Below are the code and all the weights of a small trained network. Each question names an input and a class and asks about switching units off, where a switched-off unit gives its printed mean instead of its output.

import numpy as np


def w(rows, s, z=0):
    codes = np.array(rows[::2]) - 128.0
    scale = np.full(codes.shape[1], s)
    scale[-1] = z or s
    return codes * scale


def norm(h):
    return h / np.sqrt((h * h).mean(-1, keepdims=True) + 1e-5)


def f(y):
    return y / 2 * (1 + np.tanh(0.7978845608 * (y + 0.044715 * y**3)))


def log_softmax(a):
    a = a - a.max(-1, keepdims=True)
    return a - np.log(np.exp(a).sum(-1, keepdims=True))


def net(x, mask):
    res = np.array(x, float).reshape(1, 8) / 4 @ E
    u = 0
    for l in range(4):
        y = f(norm(res) @ A[l][:, :-1].T + A[l][:, -1])
        res = res + np.where(mask[u : u + 12], y, B[l][:, -1]) @ B[l][:, :-1]
        u += 12
    return log_softmax(norm(res)[-1] @ U[:, :-1].T + U[:, -1])


A, B = {}, {}
E = w([
[165,175,192,83,179,213,245,105,150,177,80,208],'x0',
[128,128,129,128,128,128,128,128,130,128,128,128],'x1',
[128,128,125,126,128,127,128,130,127,129,126,129],'x2',
[155,86,132,122,78,155,87,125,121,245,127,113],'x3',
[129,127,126,127,129,128,127,128,126,128,128,128],'x4',
[228,141,120,144,125,65,110,151,166,124,84,159],'x5',
[107,45,90,254,201,126,185,155,141,144,33,123],'x6',
[169,19,132,76,106,86,207,104,162,109,217,128],'x7',
],0.0076)
A[0] = w([
[103,131,118,167,159,105,182,128,115,37,105,131,52],'0.n1',
[104,70,112,166,119,103,96,128,124,102,109,113,18],'0.n2',
[99,58,127,195,143,113,112,133,132,124,114,121,26],'0.n3',
[128,70,126,159,121,135,117,129,122,222,115,124,38],'0.n4',
[138,106,113,133,123,122,127,130,103,185,118,124,51],'0.n5',
[132,122,118,148,149,148,218,127,121,159,75,138,128],'0.n6',
[109,92,112,166,132,107,93,129,122,115,130,124,31],'0.n7',
[212,108,116,174,139,82,132,134,132,125,74,137,3],'0.n8',
[139,42,113,132,139,115,180,136,122,118,137,129,61],'0.n9',
[6,76,120,142,141,155,165,131,116,152,128,121,53],'0.n10',
[134,85,126,131,118,116,159,141,133,123,142,130,37],'0.n11',
[90,163,112,195,145,141,110,149,116,146,67,130,43],'0.n12',
],0.02,0.0036)
B[0] = w([
[126,82,111,84,102,207,59,167,224,100,88,156,215],'0.n1',
[86,117,154,160,168,110,144,196,126,190,197,120,205],'0.n2',
[79,144,28,77,97,94,198,139,46,82,77,129,214],'0.n3',
[132,80,111,86,117,196,66,168,205,103,82,162,209],'0.n4',
[98,146,131,122,132,165,101,133,194,78,126,140,162],'0.n5',
[99,133,107,113,178,121,227,180,110,166,125,139,242],'0.n6',
[106,113,180,153,180,116,134,187,135,172,167,145,189],'0.n7',
[237,175,126,187,100,139,129,123,108,70,161,114,212],'0.n8',
[114,118,163,106,151,86,124,11,130,151,99,109,209],'0.n9',
[253,179,136,195,107,126,123,127,119,75,151,128,219],'0.n10',
[120,118,171,127,137,133,97,54,126,138,131,112,163],'0.n11',
[117,102,155,105,151,91,116,2,125,143,115,98,247],'0.n12',
],0.02,0.014)
A[1] = w([
[110,167,140,117,144,141,250,177,133,204,104,153,116],'1.n1',
[116,201,123,177,186,168,83,114,109,158,84,85,64],'1.n2',
[156,140,121,114,157,176,178,91,164,146,89,132,139],'1.n3',
[69,147,165,162,117,100,76,7,87,167,54,143,56],'1.n4',
[49,124,166,167,117,64,77,166,99,137,188,125,1],'1.n5',
[251,193,148,218,63,199,134,130,38,76,167,83,17],'1.n6',
[198,156,104,224,78,70,146,141,181,159,132,136,56],'1.n7',
[90,114,95,156,95,80,108,180,134,169,136,106,43],'1.n8',
[80,77,110,197,22,191,119,121,156,141,73,177,96],'1.n9',
[120,203,79,7,29,80,111,174,32,150,173,146,54],'1.n10',
[181,158,134,208,104,164,132,120,68,63,158,143,89],'1.n11',
[82,140,181,148,202,127,235,230,106,235,168,169,39],'1.n12',
],0.012,0.0029)
B[1] = w([
[98,90,160,164,133,106,81,190,81,132,197,138,202],'1.n1',
[166,72,127,101,89,139,161,86,161,115,208,115,144],'1.n2',
[81,145,152,157,100,90,50,164,81,124,203,100,245],'1.n3',
[170,33,147,132,163,129,110,74,108,147,106,78,201],'1.n4',
[101,127,159,184,148,104,87,188,111,159,184,145,182],'1.n5',
[222,245,108,139,105,79,145,111,165,87,149,177,211],'1.n6',
[143,178,115,166,158,138,126,115,139,98,137,117,158],'1.n7',
[143,130,171,74,110,151,120,168,62,187,176,180,153],'1.n8',
[118,104,127,6,160,91,95,175,123,116,136,125,144],'1.n9',
[110,94,52,121,180,135,187,133,86,56,43,131,174],'1.n10',
[210,190,169,92,95,95,133,147,121,144,104,161,176],'1.n11',
[121,71,133,181,181,126,82,222,106,199,195,142,208],'1.n12',
],0.014,0.011)
A[2] = w([
[108,144,88,162,154,135,211,122,89,157,103,94,71],'2.n1',
[121,181,180,115,134,154,229,113,128,177,129,162,113],'2.n2',
[95,95,171,110,101,98,164,7,127,166,128,127,39],'2.n3',
[71,116,139,189,115,108,157,164,151,160,160,93,38],'2.n4',
[85,139,128,167,132,131,149,169,128,187,146,123,54],'2.n5',
[81,129,97,84,86,228,87,181,209,98,64,145,47],'2.n6',
[78,153,130,69,76,168,79,158,193,126,98,152,37],'2.n7',
[109,147,107,155,84,145,189,92,123,128,98,102,115],'2.n8',
[85,133,68,129,106,130,235,139,68,146,82,116,4],'2.n9',
[84,125,119,166,97,110,105,142,124,160,144,136,70],'2.n10',
[105,124,163,158,134,103,154,41,135,180,84,75,56],'2.n11',
[90,114,155,105,146,101,129,21,114,126,106,103,95],'2.n12',
],0.015,0.0029)
B[2] = w([
[79,199,128,35,80,130,87,122,75,91,145,232,159],'2.n1',
[105,82,96,196,104,75,4,118,155,52,142,84,140],'2.n2',
[167,114,76,189,127,155,5,78,18,196,91,59,231],'2.n3',
[135,178,141,83,149,182,166,192,51,157,177,171,196],'2.n4',
[25,102,99,217,136,93,163,130,134,139,192,104,199],'2.n5',
[70,122,147,34,40,218,60,151,242,140,216,32,219],'2.n6',
[113,70,74,107,143,181,185,169,194,39,50,98,182],'2.n7',
[101,158,154,118,90,120,55,161,106,136,121,216,137],'2.n8',
[52,154,121,101,103,81,183,94,123,131,31,149,165],'2.n9',
[169,93,196,159,154,207,216,140,122,72,139,162,166],'2.n10',
[163,11,68,105,82,162,101,63,112,161,158,104,214],'2.n11',
[169,112,122,185,144,133,113,50,72,209,181,112,255],'2.n12',
],0.013,0.0094)
A[3] = w([
[122,152,150,193,98,106,179,92,149,191,165,122,71],'3.n1',
[167,197,118,172,117,100,152,111,170,154,92,134,85],'3.n2',
[130,123,125,133,122,120,159,130,143,157,99,132,103],'3.n3',
[121,74,151,140,114,75,136,128,157,205,53,134,94],'3.n4',
[86,135,161,167,160,85,177,56,176,126,146,141,91],'3.n5',
[83,163,101,115,158,87,197,132,113,145,29,152,71],'3.n6',
[77,153,119,174,130,181,157,107,106,178,40,168,68],'3.n7',
[171,129,104,160,85,144,161,144,99,249,79,54,71],'3.n8',
[104,146,137,99,83,109,88,74,174,147,73,204,82],'3.n9',
[111,114,188,77,71,155,106,166,230,167,76,115,1],'3.n10',
[63,160,127,116,99,128,181,112,104,155,49,197,83],'3.n11',
[121,113,152,200,104,126,147,55,138,238,62,58,71],'3.n12',
],0.014,0.0032)
B[3] = w([
[131,98,111,130,147,148,139,144,137,96,110,149,167],'3.n1',
[138,156,129,154,90,84,131,130,140,127,139,128,179],'3.n2',
[151,83,51,112,197,113,69,146,80,2,195,122,113],'3.n3',
[154,104,93,119,113,121,114,108,108,94,181,133,139],'3.n4',
[149,139,91,118,113,169,122,165,101,157,120,129,131],'3.n5',
[78,130,129,92,106,121,161,109,116,154,104,128,188],'3.n6',
[123,129,121,132,154,93,157,127,167,124,122,115,142],'3.n7',
[142,95,100,109,162,138,93,106,120,71,134,137,197],'3.n8',
[113,132,123,143,142,126,153,162,111,139,114,110,155],'3.n9',
[99,119,108,126,124,147,136,139,188,117,86,108,208],'3.n10',
[131,94,102,116,118,112,166,137,100,102,110,153,180],'3.n11',
[104,145,151,122,147,148,136,78,120,171,75,123,254],'3.n12',
],0.027,0.0085)
U = w([
[86,94,184,178,193,120,138,214,87,189,204,161,235],'0',
[154,69,143,140,169,143,76,10,85,191,113,94,209],'1',
[96,97,124,73,115,198,103,160,245,102,103,91,152],'2',
[67,130,97,77,118,72,214,121,73,103,60,171,3],'3',
[241,219,151,171,110,73,137,124,149,97,134,158,60],'4',
],0.012,0.00042)

Each question gives the input, the list of numbers given to net, and the class t.
The units are the neurons (one row each of A and B). Each row of codes is followed by its name. A weight is (code - 128) times the scale printed after its matrix; where a second scale follows, it is the last column's (A, B and U).
mask holds one flag per neuron, layer by layer. A switched-off neuron (its flag False) gives its mean, the last column of its row in B, instead of its output. The means were averaged over made-up inputs and are rounded, as every weight is.
A unit's drop is (log p(t) with every unit on - log p(t) with that unit switched off) / (log p(t) with every unit on - log p(t) with every unit switched off).
The circuit of an input: a set's keep is (log p(t) with only the set's units on - log p(t) with every unit switched off) / (log p(t) with every unit on - log p(t) with every unit switched off). Starting from the 12 units with the biggest drops (on a tie, the unit counted first), units are removed one at a time, each time the one whose removal leaves the highest keep (on an exact tie, the one counted first), for as long as the keep stays at least 0.8.
circuit, biggest first: the units of the circuit, biggest drop first
unit that matters most: the unit with the biggest drop
top k neurons: the k neurons with the biggest drops, biggest first
top k neurons in layer l: the k neurons of layer l with the biggest drops, biggest first
drop of u: that unit's drop, to one decimal
input [-1,6,-7,6,4,-7,4,-2], class 4: circuit, biggest first => (0.n10)
input [-7,-8,6,7,3,-4,-4,-3], class 0: top 2 neurons => (0.n1; 0.n7)
input [7,-2,2,8,-3,2,-2,6], class 2: top 3 neurons => (0.n4; 0.n12; 0.n2)
input [4,8,6,-1,-2,-6,-8,0], class 3: circuit, biggest first => (0.n12; 0.n1; 1.n10)
input [-8,5,3,-2,-2,3,4,-7], class 0: top 2 neurons => (0.n2; 0.n7)
input [6,5,-2,2,1,7,1,-1], class 4: top 3 neurons in layer 0 => (0.n8; 0.n2; 0.n7)
input [5,1,-6,-6,-1,-6,5,1], class 2: top 4 neurons => (0.n1; 0.n8; 0.n2; 0.n7)
input [-2,-1,2,3,1,8,-1,6], class 4: top 3 neurons => (0.n8; 0.n12; 1.n6)
input [-8,1,4,6,-8,7,1,-4], class 0: top 3 neurons => (0.n2; 0.n10; 0.n7)
input [-6,6,2,1,-8,4,5,5], class 0: top 4 neurons in layer 0 => (0.n2; 0.n7; 0.n12; 0.n10)
input [6,4,-2,-5,0,7,0,4], class 4: top 4 neurons => (0.n8; 0.n2; 0.n7; 0.n4)
input [-8,-5,-2,4,-3,6,2,6], class 0: top 2 neurons => (0.n2; 0.n12)
input [-8,-7,-1,-5,-3,0,6,8], class 0: top 4 neurons => (0.n2; 0.n7; 0.n12; 1.n5)
input [1,4,7,4,-7,4,5,-2], class 3: unit that matters most => 0.n3
input [0,-5,5,-4,-8,-4,-8,2], class 3: top 4 neurons => (0.n12; 0.n1; 0.n2; 0.n10)
input [-2,8,-4,4,-8,8,-6,-4], class 4: top 2 neurons => (0.n12; 0.n3)
input [2,5,-7,7,-7,7,-4,-1], class 2: top 3 neurons => (0.n10; 0.n4; 0.n5)
input [-2,6,-2,6,-8,3,0,-5], class 2: top 3 neurons => (0.n4; 0.n9; 0.n5)
input [-6,7,7,7,-1,-2,1,4], class 2: top 3 neurons => (0.n4; 0.n6; 0.n5)
input [4,-2,-8,-8,1,2,-1,1], class 2: unit that matters most => 0.n1
input [-1,-7,1,0,-7,8,6,-6], class 4: top 2 neurons in layer 0 => (0.n8; 0.n9)
input [-6,8,1,4,6,-7,3,-5], class 4: top 2 neurons => (0.n10; 0.n6)
input [4,2,0,-2,-8,-5,-4,-1], class 4: top 4 neurons in layer 0 => (0.n12; 0.n6; 0.n1; 0.n3)
input [8,4,1,8,-1,3,0,3], class 0: top 2 neurons in layer 0 => (0.n6; 0.n1)
input [-7,8,-5,-8,-4,-5,-1,-3], class 2: top 2 neurons in layer 0 => (0.n1; 0.n6)
input [-7,3,-3,4,8,7,8,3], class 3: top 4 neurons in layer 0 => (0.n3; 0.n10; 0.n6; 0.n9)
input [-2,4,0,-1,7,-8,0,1], class 4: unit that matters most => 0.n10
input [-2,0,4,-8,-1,-4,-5,6], class 2: top 2 neurons in layer 0 => (0.n12; 0.n1)
input [-4,-4,-6,2,7,4,-8,2], class 3: drop of 0.n2 => 0.0
input [-6,0,3,-8,1,-6,-8,0], class 2: drop of 0.n3 => 1.5
